(in the rows, 128 means zero)
Each name stands for a flat space through zero: a line, a plane or more. A row that begins with a name and a colon came from that space; any other row is followed by the name of the space it lies nearest, among the names in its block.
ft-fs: [136 127 143 126 118 107 128 137 149 134 155 145 142 123 130 125 146 106
 120 132 134 111 147 132 127 124 110]
cg-sc: [169 128 141 114  98 143  97 126 167 129 149 170 169 159  96  91 148 104
  77  87  82 119 144 161 106 132  70]
dt-lg: [124 100 120 105 156 125 177  89 137 115 157 164 121  92  86  88 140 169
 133 187 163  85 191 148 127 176 148]
dt-lg: [119 107 107  98 110 185 128 100 131 125 119 141 135 113 121 105  94 144
 120 105  91 129 103 155 135 127 111]
cg-sc: [ 92 120 135 121 129  97 142 112 136 146 157 127 109  98 156 128 139 111
 116 166 176  76 153 129 133 127 130]
ft-fs: [165 121  97 107 102 158 127  95 102 135 150 124 132  80 179  92 127  87
 115  88 141  74 164 196  95 101 127]
cg-sc: [ 93 130 114 103 162 128 151  87 100 121 113 128 126 134  98 112 110 151
 138 141 131 110 119 129 126 147 126]
qm-mc: [ 94 117 121 115  98 162  95 101 146 145 120 124 110 134 147 114 110 126
  73 115 116 109 105 143 128 125 104]
ft-fs: [114 115 125 129 114 123 124 109 139 144 150 123  99  99 163 115 140 117
  95 153 172  80 163 146 121 131 140]
dt-lg: [170 142 129 138 144 121 130 140 116 112 122 134 146 150  99 122 144 132
 141 114 116 148 145 129 111 138 134]
ft-fs: [147 146 117 119 135 130 133 131  90 122 117 117 154 130 136 134 116 103
 162  85 106 139 105 138 118 100 118]
qm-mc: [ 99 130 128 143 123 137  94 114 137 138 106 109  90 157 132 126 128 147
  77 141 141 125 121 117 122 146 137]
cg-sc: [ 40 140 132 108 138  85 124  86 111 160 134 102 101 125 167 135 121  96
  98 152 175  58 111 120 128 115 106]
ft-fs: [117 110 150 127 125 119 127 125 180 129 150 165 127 141  86 111 148 153
  92 168 131 118 155 120 137 166 113]
qm-mc: [135  99 107 135  98 184 129 139 133 127 119 115 104  81 169 138 100 148
 143 124 124 154 114 138 150 114 163]
qm-mc: [115 144 132 132 126 111 111 126 117 139 123 111 124 142 148 136 131 104
 114 116 136 115 117 124 119 114 117]
qm-mc: [134 110  97  99  92 183 131 110 110 136 132 122 137  74 181 118  92 102
 141  81 107 112 104 173 132  86 117]
ft-fs: [173 109 113 142 100 184 115 147 139 117 117 129 122 113 138 124 118 149
 130 106 103 168 129 144 131 126 153]
cg-sc: [175 132 131 163  97 151  97 180 139 125 113 112 129 136 155 154 130 120
 134  93 103 185 111 119 132 104 144]
dt-lg: [120 143 133 127 116 128  94 123 130 138 117 121 133 163 131 125 128 107
  92  99 109 124 107 130 115 118  98]
ft-fs: [133 157 120 121 150 118 137 136  78 119 102 108 157 146 126 148 109 109
 177  85 100 154  84 118 124  99 118]
ft-fs: [138 126 142 142 111 112 122 153 147 137 148 128 127 114 155 143 143 107
 127 134 142 126 140 123 134 114 130]
dt-lg: [113 149 113 114 142 110 133 103  79 136 123 101 129 121 160 128 121  92
 139 106 146  93 120 142 109 102 123]
cg-sc: [125 124 130 129 145 113 152 131 124 122 134 132 126 114 120 133 131 140
 152 152 144 128 140 118 136 137 144]
dt-lg: [134 128 125 145 124 128 141 163 112 127 121 104 123  99 168 167 115 121
 179 125 134 160 105 109 150  98 157]
cg-sc: [  4 158 113  54 203  93 153  16  64 135  96 123 135 181  62  93  91 139
 110 139 126  52  77 124 111 156  67]
dt-lg: [137 121 130 119 135 133 129 109 144 121 135 154 134 143  87  98 140 147
 103 138 122 116 154 140 116 159 118]
cg-sc: [ 72 134 118  92 149 122 133  70 106 136 121 127 124 142 111 103 112 128
 103 133 133  80 114 139 117 140 100]
qm-mc: [105 149 123 115 130 117 102  94 106 142 119 112 125 155 140 113 128  97
  88 103 132  89 119 143 101 119  99]
qm-mc: [133 130  86 122  93 174 116 118  72 143 111  74 110  73 233 142  89  82
 148  68 134 116  94 167 120  61 148]
dt-lg: [ 94 112 124 118 109 147 128 122 139 140 129 122 114 103 156 136 106 129
 124 134 129 121 104 128 149 115 125]
qm-mc: [ 82 152 132 147 111 116  70 118 119 157 103  80  88 164 180 145 127  99
  66 114 149 109  96 115 114 109 120]
[ 87 133 137 130 145 100 132 119 128 136 126 119 110 138 125 138 131 135
 120 160 153 113 125 105 135 140 131] : ft-fs
[ 89 109 112  91 115 162 126  78 133 138 131 138 122 113 130  98 103 132
  95 123 118  88 115 157 129 131 101] : dt-lg
[127 139 100 142 117 149 110 121  82 137 101  75  94 110 197 143 110 109
 130 100 150 124 111 140 115  96 162] : qm-mc
[114 114 141 121  96 138 120 144 163 140 144 142 139 115 144 139 119 113
 121 122 108 133 105 125 151 110 100] : qm-mc
[151 101 121 161  85 162 108 153 156 137 136 112  85  86 187 138 133 136
 108 142 156 138 153 137 137 121 174] : ft-fs
[131 128 131 131 124 126 125 133 132 130 130 128 128 128 132 131 131 124
 126 127 129 129 129 127 128 125 127] : cg-sc
[108 126 104  73 136 118 143  38 100 143 165 143 131  99 139  60 138  89
  82 126 168   7 184 199  82 134  95] : ft-fs
[ 70 105 119 109  86 172 110 116 146 152 121 114 109 100 179 141  84 120
 108 116 111 122  69 131 159  98 107] : dt-lg
[ 62  78 114  97 131 137 186  88 142 139 163 140  90  36 155 119 106 158
 146 206 186  71 153 138 166 143 158] : dt-lg
[134 133 156 143 140  90 114 128 166 128 146 154 125 170  81 109 172 139
  80 164 146 111 175 116 112 171 118] : dt-lg
[ 72 136 107 114 180 147 138  84  88 112  68 110 105 171  70 123  91 195
 135 145 113 150  83 102 132 167 144] : ft-fs
[116 139 133 134 127 118 117 136 122 134 119 114 126 140 141 143 125 116
 127 120 127 134 109 116 130 116 123] : cg-sc
[120 141 146 136 125  82 129 147 128 143 150 118 133 118 162 151 145  85
 137 134 154 108 133 116 130 103 119] : ft-fs
[155 151 152 165 146  75 124 168 129 124 133 119 128 153 123 152 166 117
 139 145 153 146 153  97 120 132 147] : dt-lg
[134 139 118 129 143 123 129 116 102 125 118 115 123 134 129 122 131 126
 130 123 139 119 136 134 112 130 139] : qm-mc
[110 129 133 132 123 103 127 123 129 144 146 117 111 110 163 134 140 105
 116 146 167  93 146 129 125 119 133] : ft-fs
[123 120 130 125 101 162 101 132 153 132 117 135 131 144 124 126 113 134
 101 106  91 149  97 129 137 124 105] : dt-lg
[ 96 107 125 115  88 177 102 122 160 141 119 132 121 125 143 128  97 135
  96 111  92 139  81 132 151 117 101] : dt-lg

Each name stands for a flat space through zero: a line, a plane or more. A row that begins with a name and a colon came from that space; any other row is followed by the name of the space it lies nearest, among the names in its block.
hfsf: [125  81 150 120 116 153 122 126 132 109 108 129  86 116 100 128 137 158
 103 104 151  91 157 137 117 135 139]
mdgb: [138  82 151 155 159 123 100 126 159  96 152 132 113 162  39 173 116 162
 130 107 152 114 158 142 112 149 151]
tcjr: [114 102  89 125 126 111 110 126 123 102  81 126 114 139 159 118  94  94
 146 117 108 150 139 110 150  81 127]
mdgb: [128 111 140  97 152 136 134  93 164 133 148 114  91 160 149  95 154 140
 153 132 168 137 171 103 125 130 131]
tcjr: [122 124  95 150 152 116  84 148 131 113 121 142 171 156 109 147  99 115
 154 149 100 169 132 133 135 121 140]
cfcz: [176 123 112 112 149 137 100 145 139 154 113 158 131 178 166  92 121 113
 137 162 142 137 132  99 156 122 123]
dcnc: [211 118 151 165 114 126  76 143 115 136 111 159 122 132 120 150 126  86
  98 118 115  90  98 129 133 122 123]
hfsf: [182 165 118 142 125 137 119 140 134 161 142 145 147 138 143 104 135 113
 141 137 116 132 113 120 140 130 128]
dcnc: [150  89 124 133 123 127  71 135 108 129  69 139 106 116 124 153 111  89
 102 140 108  90 120 121 127 127 112]
cfcz: [153 137 135 140 137 140 129 135 146 134 154 138 140 151 110 118 134 149
 133 128 143 131 136 131 128 137 139]
mdgb: [ 94 132 131  90 108 165 157 109 133 127 128 113 116 111 185  67 167 150
 133 128 148 146 163 125 123 115 136]
hfsf: [148 132 174 131 144  72 123 119 116 129 164 140 127 138 128 182 141  91
 124 124 129 133  81 127 132 140 124]
hfsf: [ 75  88 166 128 156 104 123  67 128  93 118  77 106 142 134 177 121 104
  85 152 169 102 144 117  82 114  81]
mdgb: [ 96 133  87 125 113 146 134 131 122 123  95 113 135 108 142 104 111 131
 136 131 107 137 144 128 129 109 124]
mdgb: [146 138 141 118  97 144 139 108 119 138 112 119 103 106 185  92 152 104
 111 117 134 110 126 116 126 104 114]
tcjr: [ 65 115  93  82 143 120 153 101 132 139  95  89  91 113 147 116 113 128
 147 148 130 123 150 100 127 132 102]
dcnc: [147 131 125  76 138  95 164 107 133 169 124 123  65 134 176 105 132 101
 151 123 143 113 111  80 161 131 107]
mdgb: [ 97 119 123 113 133 152 167 123 137 119 122 111 125 146 138 100 116 168
 106 139 169 119 155 123 121 118 114]
dcnc: [138 115 151 143 122 106 141  91 136 112 133 103  83 123 119 148 125 108
 119  90 141  98 129 118 117 109 114]
dcnc: [112 139 100 132 142 123 151 118 126 150 103  96 121 124 111 142  87 126
 108 154 132  85 120 110 116 136  80]
hfsf: [117 150 100 148 122 203  91 120 153 134 127 111 170 120 128  75 155 154
 145 161 117 148 189 144  90 132 140]
cfcz: [ 67 110  94 110 120 165 109 129  93 135  43 101 142  94 157 124 103 119
  75 194 120  92 138 126 100 127  77]
cfcz: [167 129 147 131 144 140 121 152 128 150 139 153 145 158 115 132 127 144
  98 157 155 106 113 128 130 153 119]
mdgb: [129 128  97 155  91 147 131 145 107 112  79 124 133 101 128 119  93 122
 102 108 104 105 123 137 130  93 118]
cfcz: [106 145 132 151 111  78 169 106 141  70 183 118 128 128 134 133 131 118
 186  43 108 201 127 141 147  74 174]
cfcz: [101 149 126 161 118 133 127 127 100 113 112 110 181 117 142 149 108 110
  82 159 119 123 107 144 101 107  94]
dcnc: [132 144 183 138 119 119 151 118 118 107 171 133 153 140 161 134 157 125
  98 120 157 145 107 143 119 110 129]
dcnc: [ 73 136 122 160 151 116 118 104 143  83 159 100 177 146 110 153 121 130
 150 137 121 182 153 147  99 109 136]
cfcz: [150 137  99  73 133 124 137 151 123 167 107 160 118 152 206  71 130 111
 155 153 129 157 116  91 181 120 128]
hfsf: [126 102 129 121 121 145 136 139 129 121 109 132 106 125 108 123 119 156
 109 116 144 102 142 131 130 132 131]
dcnc: [137 110 109 109 144 105 109 102 121 159  75 106  80 125 149 142 103  75
 120 155 123  82 117  86 129 129  77]
dcnc: [164 120 119 140 119 168  56 169 107 148  86 165 164 121 128 125 132 115
 101 172 103 113 121 142 125 147 130]
hfsf: [169 142 143 154 111  99 144 148 122 112 157 155 135 136 121 140 122 119
 134  79 118 144  94 139 155 107 152]
cfcz: [101 137 143 125 117 118 162 130 113 118 141 122 135 109 124 143 130 142
 113 117 131 127 110 143 124 131 127]
dcnc: [161 155 148 172 124 129 149  87 161 124 173  96 112 131  99 129 138 129
 135  89 143 107 141 127 102 116 123]
mdgb: [ 85 149 116 124 130 123 142 147 105 133 127 125 170 109 123 147 118 138
 119 157 110 141 105 144 122 145 119]
hfsf: [ 96 113  74 135 177  97  64 147 143 125 124 136 156 142  58 177  96 121
 198 155  72 176 142 132 134 163 155]
mdgb: [101 140 127 124 152 106 119 132 127 137 153 127 154 124 101 163 133 130
 150 151 110 151 116 138 121 162 134]
tcjr: [159 115 148 173 124 134 152 126 135  85 130 127 138 183 133 123  90 138
  73 105 180 109 132 127 126  70 109]
tcjr: [151 129 167 150 129 110 122 107 129 120 152 123 122 132 122 156 141 107
 112 115 139 114 113 131 113 125 120]
dcnc: [ 93 153 122 120 151 101 163 100 155 114 182 107 139 152 141 118 137 136
 182 117 136 189 144 121 132 116 144]
cfcz: [158 153 163 110 136 136 158  98 145 160 164 118 113 149 171  96 163 127
 118 143 173 114 127 106 121 134 107]
tcjr: [123 131 112 105 132 144 116 105 141 170 114 104  90  92 114 118 148 125
 151 144 113  97 148 113 111 167 117]
tcjr: [ 85 105  98 131 158 123 149 156 143  89 134 135 158 177  90 133  80 181
 138 130 148 165 152 137 143 117 146]
tcjr: [119 108 156 151 119 115 158  98 131  86 131 101 102 135 120 147 112 129
  93  89 160 102 134 130 112  92 112]
hfsf: [156 107 171 148 152  89  91  91 136 118 145 119 106 150 116 180 136  82
 120 127 139 111 117 117 110 129 113]
tcjr: [178 137 100 160 116 131  42 112 122 148  83 126 128 108 152 130 129  43
 146 144  69 120 123 113 120 110 113]
hfsf: [150 115 155 127 106 165 105 103 139 128 125 122  98 107 142 100 173 126
 122 113 137 108 159 131 107 126 138]
mdgb: [155 113 145 141  91 141  95 127 105 120  93 137 112  96 150 128 143  94
  99 111 111 102 118 135 122 109 126]
mdgb: [110 160  71 166 110 122 146 167 116 117 120 131 170 103  81 142  79 143
 148 104  74 146 109 151 142 119 142]
tcjr: [187 111 152 160 144 133 116 124 158 120 151 138 114 176  92 133 120 141
 116 110 165 104 143 122 125 123 131]
hfsf: [137 143 115 121 118 159 156 176 121 147 128 154 152 128 112 104 119 179
 111 136 137 119 119 141 144 149 137]
cfcz: [140 122 105 107 131 119 104 134 117 145  92 140 120 134 172 113 119  90
 138 149 112 136 118 105 151 116 117]
cfcz: [100  81 115 140 139 134 121 162 133  77 117 147 142 155  75 145  91 177
 122 111 139 144 154 151 137 120 158]
tcjr: [117 121 142 132 109 130 140 153 123 104 150 149 134 108  91 139 141 165
 136  87 118 145 126 160 136 138 172]
[111 130 109 119 121 131 137 141 126 126 123 132 131 116 124 118 124 141
 145 120 114 143 132 133 138 129 143] : cfcz
[113 137 117 140 113 154 149 147 123 118 124 128 153 121 116 115 116 162
 109 126 132 126 134 146 123 122 131] : tcjr
[ 62 110  77 149 114 153  90 112 114  96  59  87 143  90 127 133  97 108
 121 147  87 127 163 138  95  99 109] : cfcz
[144 146 101 144 149 121 115 118 129 160 106 108 135 138 123 142  95  98
 119 169 120  97 114 105 117 134  81] : dcnc
[148 157 104 131 129 137 151 167 139 146 155 154 154 139 104 106 120 165
 156 119 119 150 121 136 154 144 155] : dcnc
[185 122 122 131 112 155 109 167 137 148 126 168 114 122  94 106 138 154
 142 103 116 113 132 136 151 151 164] : hfsf
[142 125  92 148 116 145 154 134 150 111 117 122 111 144 112  93  93 154
 141  87 135 125 156 121 144  93 138] : mdgb
[ 91 125 105 130 159  99 149 135 121 120 117 115 149 156 112 160  75 132
 115 157 138 129 114 119 131 125  98] : hfsf
[147 112  91 125 156 112 104 118 136 143  85 119 108 163 144 127  84  89
 133 156 129 111 132  88 141 111  92] : mdgb
[131 136 135 121 122 123 158 152 110 115 130 151 159 160 181 107 115 131
 101 136 152 153 105 127 154  94 123] : tcjr
[162 122 158 175 109 180 124 120 146 101 141 123 139 144 110 107 138 160
  83 108 166  99 161 148  96 105 131] : hfsf
[105 166 142 147 152 124 126 131 124 130 172 125 202 144 123 153 137 134
 120 175 130 161 111 148 104 146 120] : hfsf
[112 124 165 113 111 144 132 126 104 126 124 129 136 106 156 129 158 131
  85 144 144 114 118 142 111 135 119] : mdgb
[131 124 106 150 121 135  95 118 130 124 102 115 125 112 115 134 117 105
 137 126  99 119 140 128 115 119 123] : tcjr
[119 155 129 151 116 114 141 127 117 116 144 122 156 115 132 141 125 116
 128 117 110 146 107 142 124 113 128] : cfcz
[144 129 201 118 125 127 118  82 123 138 154 114 109 117 167 140 188  97
  94 142 159 103 118 125  94 139 107] : hfsf
[117 124 106 113 140  79 154 137 115 129 112 130 113 138 134 150  86 107
 137 121 119 131  96 108 160 117 112] : hfsf
[ 85 102 130 131 139 121  93  86 141  92 124  99 119 126 133 140 142 106
 153 127 119 157 167 129 102 110 136] : dcnc
[120 164 125 159 139 136 142 113 149 124 170 107 165 142 111 125 130 143
 141 134 132 149 141 137 106 126 127] : dcnc
[106 122 131 109 124 102 170 160 113 104 142 154 138 140 134 132 114 153
 130 103 136 161 106 138 163 117 152] : cfcz
[ 55 141 143  87 132 100 177 136 104 122 155 126 149 106 143 147 144 150
 132 138 129 165 103 144 134 149 137] : tcjr
[ 97  99  98 131 135 118  93 179 100 102  90 160 168 133 103 161  88 133
 122 147  97 153 115 148 146 130 144] : dcnc
[104 136 132 146 118 132 162 148 138 103 170 131 144 112  62 142 129 188
 143  85 123 145 136 165 125 144 169] : cfcz
[160 144 167 120 133 137 147 162 132 143 183 169 153 147 110 124 159 173
 122 127 154 139 110 147 141 164 158] : tcjr

Each name stands for a flat space through zero: a line, a plane or more. A row that begins with a name and a colon came from that space; any other row is followed by the name of the space it lies nearest, among the names in its block.
tldh: [137 163 104 117 143 132 118 125  95 122 130 151 130  96 159 150 151 131
 152 117 143 127 152  82 162 131 141]
jhfl: [133 128 114 136 127 129 132 126 113 110 131 134 133 113 139 135 135 124
 134 124 133 124 136 113 139 143 136]
jhfl: [ 48  83 114 225  82 198 231 110 137  35  43  61 141 130 117 162 138 102
 133  94 159  79 157 130 148 205 129]
blgh: [119 130 118 113 136 118 125 137 111 125 164 132 112 137 119 105 130 126
 125 134 105 124 147 161 124 114 122]
jhfl: [146 146  93  79 156  87  98 146  55 115 189 159 101 115 137 116 135 134
 117 127 100 117 149 134 126 124 134]
bgnt: [127 137 157 142 111 145 140 111 201 153 100 132 145 165 122 141 133 117
 130 154 143 132  99 121 127 137 124]
bgnt: [139 118 149 113 132 139 110 101 128 149  79 137 124  76 153 188 112 136
 163 119 159 144  98  78 134 112 139]
blgh: [125 167 103 142 150 118 132 143  89  99 140 118 144 134 135  95 152 140
 127 131 111 129 170 128 138 146 127]
blgh: [156 152 147 138 135 120 119 112 150 133  74 131 160 130 147 161 132 139
 129 147 151 140  90  71 120 165 138]
qhjf: [154 140 132 136 124 109 130 118 150 113 120 146 150 156 135 143 138 120
 112 164 131 121  96 106 115 182 138]
hpmj: [141 121 106 130 112 142 124 148 118 138 128 133 131 106 137 139 132 128
 109  75 162 115 129  84 155 126 138]
bgnt: [134 158 176 144 162 125 114  90 143 139  52 105 159 106 148 148 121 157
 183 174 126 180 112 106 109 122 125]
bgnt: [124 132 140  98 138 133 111 122 114 154  91 129 111 102 137 167 117 141
 137 106 148 130 111  96 128 105 129]
tldh: [152 170 102 134 141 118 125 105 121  98 174 179 146 114 165 132 167 110
 174 179 117 138 157 110 162 157 147]
tldh: [123 134 133 101 138 121 120 125 106 132  90 127 112 123 132 168 121 139
 116 115 141 113 105  99 115 138 130]
bgnt: [131 120 100 136 152  99 124 140  52  77 166 114 126  99 132  90 125 139
 133 131  90 135 167 159 118 137 130]
tldh: [118 106 139 131 119 143 125 147 133 156 106  97 124 123 111 116 108 142
 108  84 142 131 122 131 123  95 118]
jhfl: [143 104  93 146 112 132 136 133  96  92 151 141 133  88 147 139 134 115
 129 100 144 114 142 102 154 153 147]
hpmj: [124 149 115 153 116 126 151 139 168 114 183 138 145 193 110  73 156 107
 111 166 101 120 153 175 133 150 120]
qhjf: [141  60 122 154 104 137 128 141 110 119 128 104 131  76 125 123  96 130
 119  77 146 134 121 125 128 114 135]
blgh: [108 121 130 135 112 126 152 143 152 120 129 113 124 190  97 110 129 119
  81 132 118  99 117 159 106 156 117]
hpmj: [148 127 115 129 144 101 117 126  94 100 167 138 133 111 137 106 129 130
 141 153 100 142 143 146 121 137 134]
jhfl: [106 104 109 112 142  99 144 117  57  58 135 125  95 120 125 151 118 122
 123 147  95  97 131 159  96 175 133]
qhjf: [131  85 128 143 112 141 127 135 124 133 135 113 127  92 125 118 107 128
 132  95 137 138 131 136 134 101 129]
tldh: [130 112 139 148 116 130 133 134 160 136 147 117 140 146 111  91 121 124
 122 138 116 141 129 163 120 115 120]
jhfl: [130 110 125 143 118 133 138 120 127 110 120 127 133 114 134 141 125 121
 133 126 135 124 123 120 130 145 135]
jhfl: [ 93 102 107 180  88 180 175 146 143 109 112  96 137 127 117 120 137 113
 113  69 160 102 158 123 164 136 126]
bgnt: [155 117 139 179 102 144 143 102 191 119 132 144 170 122 144 128 138 106
 159 164 142 151 117 116 147 151 141]
tldh: [125 168 101 115 148 124 126 130  85 108 129 143 125 117 149 143 154 132
 138 124 131 116 155  97 150 145 136]
hpmj: [110 169 111 117 140 146 129 134 109 135 114 132 122 122 141 141 152 134
 138 105 144 118 157  97 159 119 128]
qhjf: [114 125 137 145 124 149 140 113 142 127 107 120 133 114 133 139 129 125
 154 129 137 136 135 125 139 120 128]
blgh: [145 169 126 201 136 146 143 135 123 102  36  82 202 109 155 131 150 159
 128 102 171 147 137  40 149 182 137]
bgnt: [111  99 123 128 114 112 152 131 130  94 156 125 110 173 100 114 121 109
  95 151  99  97 119 182  97 163 123]
hpmj: [117 167 107 100 146 131 125 117  97 120 135 158 110 114 151 159 153 123
 154 133 131 115 152 104 155 131 136]
tldh: [166 170 145  95 150 114  84 129 134 181  93 146 142 117 149 155 130 154
 127 123 155 149  95  61 130 112 134]
qhjf: [133 106 131 161 115 139 145 116 123  99  68 108 149 102 141 168 120 131
 127 110 159 122 105  81 127 172 141]
hpmj: [ 93 175 122  98 136 159 136 117 127 148  91 144 104 131 143 181 154 125
 147 110 156 104 142  86 162 118 128]
qhjf: [142  83 129 151 106 124 134 119 161 118 208 145 131 126 117  80 118 100
 149 165  95 149 140 198 127 109 128]
jhfl: [123 110 110 153  94 165 141 159 151 150 145 117 135 125 118 101 133 120
 106  66 158 119 150 120 165 100 125]
blgh: [113  96 127 113  94 147 148 108 164 129 142 160  98 140 123 173 126  91
 128 133 143  95 104 135 137 138 135]
blgh: [125  88 135 123 120 146 116 126 123 153 137 122 111  76 129 128 103 130
 155  96 136 148 135 140 139  68 127]
bgnt: [131 127 107 159 120 119 146 143 131  95 179 125 145 157 116  74 143 116
 113 147 101 124 156 168 129 151 125]
hpmj: [105 155 120 108 123 163 132 131 129 155  86 134 112 120 140 176 144 129
 129  81 172 104 132  72 164 115 131]
tldh: [138 122 141 131 124 126 121 129 150 146 128 126 136 134 123 118 121 130
 125 133 129 140 115 132 121 117 125]
qhjf: [ 92 167 119 109 155 137 135 133  76 117  66 104 112 124 135 162 139 151
 124  97 141 106 145  93 131 138 124]
blgh: [114 116 119 151 104 155 155 123 145 113 111 127 132 128 131 150 136 112
 127 111 152 108 129 110 148 150 134]
qhjf: [119 203 119  65 165  97 104 145 111 155 161 156 103 190 119 110 156 138
 104 155  97 112 142 143 119 119 115]
hpmj: [131  84 155 148 100 144 131 141 167 157  87  93 139 132 106 127  97 136
  95  90 155 132  89 121 110 115 121]
[142 142 115 141 142 126 117 134 102 121 139 125 144  97 144 107 136 140
 147 121 125 149 156 117 144 117 132] : bgnt
[101 139 118 161 125 150 162 118 122  90  94 111 139 128 135 143 145 123
 141 127 138 114 149 115 143 163 131] : jhfl
[118 161 108 136 127 142 137 145 130 130 139 129 136 146 129 109 154 127
 120 112 135 118 159 118 155 128 125] : hpmj
[128 103 164 124 144 102 122 100 131 117 119 116 123 128 118 127  99 134
 149 183  91 153 102 176  79 128 121] : hpmj
[111 144  74 129 123 154 150 109  89  82 174 175 109  82 166 161 167  95
 181 124 137 104 188 108 194 141 150] : blgh
[139 126 135 101 133 118 118 100 120 123 103 156 115 107 149 191 123 122
 144 146 141 120  93  92 121 151 143] : tldh
[154 122  85 157 113 134 129 149 111 109 193 146 148  98 143  89 147 115
 132 104 132 132 170 121 171 127 141] : bgnt
[109 172 108 110 141 147 129 130 106 134 115 140 117 119 146 152 155 131
 142 106 146 114 157  91 163 120 131] : hpmj
[ 97  94 118 136 114 149 148 136 105 113 117 103 107 109 117 133 115 125
 122  86 135 109 143 142 133 118 124] : tldh
[109 120 161 146 112 153 141 125 186 159  93 102 137 155 108 121 118 129
 124 127 138 137 112 143 120 108 114] : jhfl
[173  85 135 150  99 116 121 126 172 133 170 147 151 127 125 108 113 110
 118 146 128 144  97 139 121 136 137] : qhjf
[115  87 129 144 120  99 157 116 120  65 154 119 118 162 104 113 114 108
 111 179  82 109 116 197  81 182 126] : bgnt
[162 154 139 128 125 114 121 122 157 135  82 143 157 154 141 167 138 132
 100 143 158 119  76  62 118 185 140] : qhjf
[139 179 109 144 163 112 119 140  81 104 126 116 156 117 146  97 151 153
 138 134 115 146 168 109 138 143 129] : blgh
[ 95 214 131  97 184 116 107 171  87 166 107  84 123 176 106  68 146 179
 100 108 100 138 174 145 115  83  95] : bgnt
[150 173 139 144 134 142 116 118 166 157 107 140 164 125 150 130 150 135
 155 141 150 157 130  84 155 121 132] : jhfl
[134 130 124 124 129 128 126 116 123 121 129 144 126 112 142 148 132 122
 144 135 133 128 126 113 137 135 136] : tldh
[ 84 122  97 135 121 130 159 164 105  99 184 105 105 178  89  63 139 117
  88 113  90  95 179 205 124 126 109] : blgh
[124 151 147 143 131 133 134 123 166 140 110 119 147 160 121 114 136 131
 130 153 124 140 124 135 122 132 120] : bgnt
[116 120 146 157 119 136 130 178 163 169 137  68 147 178  79  33 113 151
  77  94 113 146 144 184 108  80  96] : tldh
[121 109 163 114 153 108 121  90 102 109  68 112 115  99 136 176  98 144
 159 164 114 144  93 131  83 140 129] : bgnt
[142 140 133 149 126 138 126 121 151 136 122 131 153 117 141 123 137 129
 149 136 139 149 133 110 145 124 132] : bgnt
[117 129 129  96 134 143 103 154 115 184 138 118 103 108 118 109 116 145
 125  74 137 138 146 133 143  49 115] : qhjf
[ 96 153 131 134 137 139 146 128 128 121 105 109 126 153 119 123 140 133
 128 132 122 119 146 139 128 133 117] : jhfl
[127 126 126 145 126 121 140 129 135 109 144 123 137 148 120 105 132 122
 123 149 110 128 135 154 119 145 125] : bgnt
[143 152 158 120 120 153 108 122 192 199  92 139 144 130 136 148 130 135
 139 117 167 150 101  82 148  90 126] : qhjf
[108 126 163 142 136 132 134 124 150 142  88  87 136 148 108 109 112 145
 129 141 115 148 120 158  99 111 110] : hpmj
[128 113 120 114 109 139 129 133 138 141 136 143 113 127 127 148 126 115
 115 105 147 109 116 115 140 124 133] : bgnt
[107 147 131 149 122 155 146 133 151 136 105 110 139 145 123 120 142 129
 129 116 140 126 145 123 145 123 120] : jhfl
